[[ 106   41 -169 -113  -64   35  102 -159  -74  -55  128   53 -103   89
    25  -20]
 [ 221  -34 -169 -147  -64  -62  196 -265 -152  -51  157   99 -198  192
    75   70]
 [  48 -157 -148 -244 -186 -102  165 -364  -25   30  131   80  -60  190
    22   41]
 [ 292 -192  -20  -81   63  -77  229 -268  -82   13  146   12 -154  195
   197   30]
 [  51  -97 -420 -272 -352 -103  168 -444  -23  -69  280    8  -83  217
  -105 -104]
 [ 123  -75   31 -172   52   34  133 -193  -61    9   38  113  -79   92
   169   61]
 [  48  -54 -100  -92  -36  108  145 -223   49   70  149  -58    3  104
    95 -109]
 [ -76   -1  -84   11 -135   22  179 -126  -26   95  -44 -147  -57   93
    44  -95]
 [ 375  -19 -120 -165   80    7  272 -284 -140 -155  289  141 -200  259
   183   99]
 [ 215 -101   -6   93   65 -208  181 -162 -147 -104  121 -108 -117  223
    63  187]
 [-321   13  -84  144 -194  -49 -337   82  124  199 -134 -271  190 -315
  -237   64]
 [ 100 -283  430   66  239 -272 -107  180 -155  152 -397  189 -124  -86
   139  188]] gives 215

[[ -29   77  314  137  -90  -71  -56  179  429   62 -131 -234 -189 -124
    95]
 [  73   22 -227  -35   -1  -68    8 -295 -284  -23  -72 -158  -52 -103
   -47]
 [ 172  158   -6  196  -57  -90  -37  -56 -302   81   19  -12  -25  -70
    33]
 [ -68   87 -110   98  143  -55  -96   80 -156  117 -169 -250 -132   40
    93]
 [  75  143 -124  146   28  -64   49  -38 -410  166  164  194  -45  240
   133]
 [-116 -212  177 -243  -37  183  201  204   52 -135  136  536  307  121
  -183]
 [-109 -126  215 -158  364  -26 -195  111 -583  211  -76   93   53   62
   -29]
 [ 151  -64  322  -11  183   44 -201  -82  -81   40   -6 -105   92 -209
    -7]
 [  62  198 -239  256   14  -71  -78  120 -199   76  -85 -166  -82   25
    96]
 [  76  -13  -74  -44  -23   18   59   55  -99  -59  100  251  122   22
   -62]
 [ 172 -102  133  221 -129  279  101   66  315 -187   37 -143   27  -84
   179]
 [ -38  -68  127 -247  171  -64  -52   -3 -214   88  123  348  142   72
  -128]] gives 76

[[ 363 -177  116  257  -65  341  397 -330   39   67  -61 -237]
 [ 437 -247  -50  137  -92  330  467 -356  259  325  -76 -183]
 [-264 -165  162  118  -18   52 -135  170 -205 -191  -84   -1]
 [  12  -56  -52 -126  -82   -8   25   58  -15    0    2   16]
 [-162  116  217  228  104   12 -114  -44  -23 -118  -30  -25]
 [  20   46  -13 -122  -79  -21   21    0   46    0   15    8]
 [  33  -37 -181 -212   -4  -59  -18    9  172  281  -14   40]
 [  87    6  -63   -2   35   -9   41  -32   38   65   23    3]
 [  95  -28  -66  140  139    9   28  -45   12   82   20   -3]] gives 33

[[-324 -251   37 -298  483 -164]
 [ 382 -199 -129  482 -155   52]
 [-131  208  354 -391  -52  428]
 [ 259 -211  236  124  -28  491]
 [ 289  173 -103  319 -391   45]
 [-284 -138  -52 -217  351 -260]] gives 259

[[-250 -219 -109 -435  218 -284  423 -130  -42 -252   24  -35   56]
 [ -68  140 -184  160 -131   67  145   91  -86  207 -392  166  264]
 [-193  168   -4  -64  -84  -14  446  -24   65  -19 -253  119  312]
 [  90  220 -197  294 -283  208 -120  520  -67  474 -365  -72   48]
 [-271 -171  -60 -180   64   -2  386  426  281  -21 -104 -266 -178]
 [ -23 -299  601 -353   47  129  279  337  300   56  225  -62  -46]
 [ 244  199  325  145 -234   20  -62  240   -7  110 -233  101   41]
 [  39  105  477 -314 -304 -596  281 -282  -96 -513  -18  178 -274]
 [  68 -139  401 -361 -199    3  388  221   72  -60  123 -265  -99]] gives 244
---
|  27 | 458 | 586 | 595 | 587 | 583 | 548 |
|  37 | 486 | 594 | 606 | 580 | 579 | 569 |
|  30 | -17 |  29 |   4 |  45 | 245 | 563 |
gives 579

| -256 |  217 |    3 |  196 | -227 | -235 |
|    2 |   85 | -308 |  226 |    7 |   29 |
|  -23 | -128 |  599 | -424 |  -40 |  -81 |
gives 7

|  -67 |  -79 | -182 |  -92 |  -89 | -311 |   86 |
|  112 |  -67 |   77 |   37 |  553 |  109 | -132 |
| -152 |   51 | -142 |   17 | -299 |  -16 |  -24 |
gives 109

|   45 | -102 | -571 |  146 | -419 |  353 | -329 |
|  188 |  -47 | -269 | -230 | -242 |   79 |  -87 |
|  260 | -584 |  -24 |  117 | -125 |  290 |   74 |
gives 79

| -100 | -475 |   73 | -327 |  228 |
|  264 | -331 | -193 |  329 | -201 |
| -548 | -422 | -186 |  352 |   68 |
gives 329

| -327 | -326 |  373 |  614 |  250 |  499 |
| -222 | -281 |  334 |  605 |  258 |  507 |
| -267 | -286 |  360 |  603 |  250 |  520 |
gives 258
